Below is a small trained network, with its code and all its weights. Each question gives an input and a target symbol and asks what happens when units are switched off, that is, made to give their printed mean instead of their output.

import numpy as np


def w(rows, s, z=0):
    codes = np.array(rows[::2]) - 128.0
    scale = np.full(codes.shape[1], s)
    scale[-1] = z or s
    return codes * scale


def softmax(a):
    e = np.exp(a - a.max(-1, keepdims=True))
    return e / e.sum(-1, keepdims=True)


def log_softmax(a):
    a = a - a.max(-1, keepdims=True)
    return a - np.log(np.exp(a).sum(-1, keepdims=True))


def net(x, mask):
    ids = ['αβδεζηθλμξπστφψω'.index(c) for c in x.split()]
    T = len(ids)
    res = E[ids] + P[:T]
    u = 0
    for l in range(2):
        r = res
        for j in range(3):
            rows = slice(3 * j, 3 * j + 3)
            q, k, v = (r @ M[l][rows].T for M in (Q, K, V))
            z = softmax(np.where(np.tri(T) > 0, q @ k.T / 3**0.5, -1e9)) @ v
            o = O[l][rows]
            res = res + np.where(mask[u + j], z, o[:, -1]) @ o[:, :-1]
        u += 3
    return log_softmax(res[-1] @ U[:, :-1].T + U[:, -1])


Q, K, V, O = {}, {}, {}, {}
E = w([
[34,230,101],'α',
[142,109,105],'β',
[113,83,184],'δ',
[163,146,118],'ε',
[98,159,105],'ζ',
[73,102,94],'η',
[109,228,42],'θ',
[141,118,80],'λ',
[90,162,109],'μ',
[108,143,96],'ξ',
[136,129,106],'π',
[213,48,156],'σ',
[76,3,77],'τ',
[174,95,69],'φ',
[158,118,99],'ψ',
[223,100,65],'ω',
],0.012)
P = w([
[101,150,216],'0',
[152,162,138],'1',
[149,126,152],'2',
[152,101,146],'3',
[89,127,61],'4',
[117,115,44],'5',
[106,89,50],'6',
[93,92,29],'7',
[73,94,2],'8',
],0.0098)
Q[0] = w([
[97,17,43],'L0H0',
[97,197,129],'L0H0',
[170,121,4],'L0H0',
[121,152,120],'L0H1',
[212,62,188],'L0H1',
[78,170,90],'L0H1',
[132,150,148],'L0H2',
[90,101,116],'L0H2',
[138,133,112],'L0H2',
],0.018)
K[0] = w([
[69,6,73],'L0H0',
[100,209,114],'L0H0',
[113,66,7],'L0H0',
[156,171,151],'L0H1',
[85,55,54],'L0H1',
[158,175,184],'L0H1',
[147,147,156],'L0H2',
[142,104,97],'L0H2',
[114,110,118],'L0H2',
],0.017)
V[0] = w([
[147,73,75],'L0H0',
[186,152,73],'L0H0',
[117,84,117],'L0H0',
[143,151,154],'L0H1',
[137,138,149],'L0H1',
[152,170,180],'L0H1',
[105,17,86],'L0H2',
[10,123,165],'L0H2',
[108,71,215],'L0H2',
],0.013)
O[0] = w([
[45,164,147,254],'L0H0',
[118,126,205,205],'L0H0',
[82,153,105,176],'L0H0',
[160,101,164,132],'L0H1',
[156,111,149,130],'L0H1',
[174,92,176,133],'L0H1',
[150,254,50,158],'L0H2',
[62,194,192,70],'L0H2',
[203,172,203,73],'L0H2',
],0.012,0.0052)
Q[1] = w([
[214,16,248],'L1H0',
[25,172,178],'L1H0',
[96,37,229],'L1H0',
[138,100,88],'L1H1',
[126,130,121],'L1H1',
[133,60,130],'L1H1',
[238,53,206],'L1H2',
[119,146,116],'L1H2',
[97,77,154],'L1H2',
],0.013)
K[1] = w([
[130,251,66],'L1H0',
[176,76,212],'L1H0',
[153,183,177],'L1H0',
[124,95,111],'L1H1',
[128,121,126],'L1H1',
[140,94,132],'L1H1',
[132,178,216],'L1H2',
[114,116,105],'L1H2',
[161,144,164],'L1H2',
],0.02)
V[1] = w([
[104,199,150],'L1H0',
[116,102,147],'L1H0',
[67,98,160],'L1H0',
[84,62,64],'L1H1',
[202,95,202],'L1H1',
[162,151,170],'L1H1',
[22,50,184],'L1H2',
[209,7,2],'L1H2',
[40,57,171],'L1H2',
],0.0092)
O[1] = w([
[196,129,142,3],'L1H0',
[125,128,89,206],'L1H0',
[165,151,66,174],'L1H0',
[158,182,171,177],'L1H1',
[51,196,39,116],'L1H1',
[96,114,90,104],'L1H1',
[54,81,255,195],'L1H2',
[167,7,68,163],'L1H2',
[76,88,221,187],'L1H2',
],0.0094,0.0046)
U = w([
[87,5,185,175],'α',
[172,13,149,220],'β',
[24,106,106,33],'δ',
[125,102,159,209],'ε',
[70,130,132,75],'ζ',
[72,140,147,89],'η',
[198,68,163,214],'θ',
[156,183,205,216],'λ',
[123,149,145,66],'μ',
[39,157,42,156],'ξ',
[86,116,137,84],'π',
[3,213,98,2],'σ',
[36,157,146,106],'τ',
[83,136,129,71],'φ',
[53,148,143,85],'ψ',
[11,153,160,81],'ω',
],0.0047,0.0063)

Each question gives the input, a string of symbols that net reads in full, and the target symbol t.
The units are the heads (3 rows each of Q, K, V and O). Each row of codes is followed by its name. A weight is (code - 128) times the scale printed after its matrix; where a second scale follows, it is the last column's (O and U).
mask holds one flag per head, layer by layer. A switched-off head (its flag False) gives its mean, the last column of its rows in O, instead of its output. The means were averaged over made-up inputs and are rounded, as every weight is.
A unit's drop is (log p(t) with every unit on - log p(t) with that unit switched off) / (log p(t) with every unit on - log p(t) with every unit switched off).
The circuit of an input: a set's keep is (log p(t) with only the set's units on - log p(t) with every unit switched off) / (log p(t) with every unit on - log p(t) with every unit switched off). Starting from all 6 units, units are removed one at a time, each time the one whose removal leaves the highest keep (on an exact tie, the one counted first), for as long as the keep stays at least 0.8.
units of the circuit, in order: the units of the circuit, biggest drop first
unit that matters most: the unit with the biggest drop
which heads matter: for each layer, one digit per head in row order, 1 if its drop is at least 0.15 and else 0, layers parted by /
drop of u: that unit's drop, to one decimal
input σ ψ δ θ ω σ ε τ θ, target λ: unit that matters most : L1H1
input θ ω σ θ δ β λ τ σ, target λ: units of the circuit, in order : L1H1, L0H0, L0H2, L1H2
input σ σ θ σ σ, target ξ: units of the circuit, in order : L1H1, L0H2, L1H2
input σ μ ξ, target ξ: units of the circuit, in order : L1H1, L0H2, L1H2, L0H0
input α ω σ α, target ω: units of the circuit, in order : L0H2, L1H2, L0H0, L1H1
input θ φ ω ω, target α: which heads matter : 001 / 001
input σ β ω, target ξ: units of the circuit, in order : L1H1, L0H2, L1H2, L0H0
input θ λ θ, target α: units of the circuit, in order : L0H2, L1H2
input α ε λ, target ω: which heads matter : 001 / 011
input δ τ ζ σ, target λ: units of the circuit, in order : L0H2, L1H2
input ε θ θ σ ξ θ θ ω ψ, target α: units of the circuit, in order : L1H2, L0H2, L0H0
input α μ ε, target ω: units of the circuit, in order : L0H2, L1H2
input σ α α θ, target ξ: units of the circuit, in order : L0H0, L1H1, L1H2, L0H2
input σ ζ η ζ, target ξ: which heads matter : 111 / 011
input δ ε μ ω, target σ: units of the circuit, in order : L0H2, L1H1, L1H2
input σ ω ζ ω τ ω ω, target θ: units of the circuit, in order : L1H1, L0H2, L1H2, L0H0
input σ ω ω μ, target ξ: unit that matters most : L0H2
input δ ε τ α, target λ: units of the circuit, in order : L0H2, L1H2, L1H0
input σ θ λ λ, target ξ: which heads matter : 101 / 011
input θ σ ξ β τ δ, target λ: which heads matter : 101 / 011
input η ω σ ε, target λ: which heads matter : 001 / 101
input τ σ ω λ ζ, target θ: which heads matter : 111 / 011
input σ ζ σ φ, target ξ: which heads matter : 101 / 011
input ω ω φ, target β: which heads matter : 001 / 001
input σ μ θ ε τ ω σ ω ω, target θ: which heads matter : 001 / 011
input α σ θ σ, target ω: drop of L1H2 : 0.7
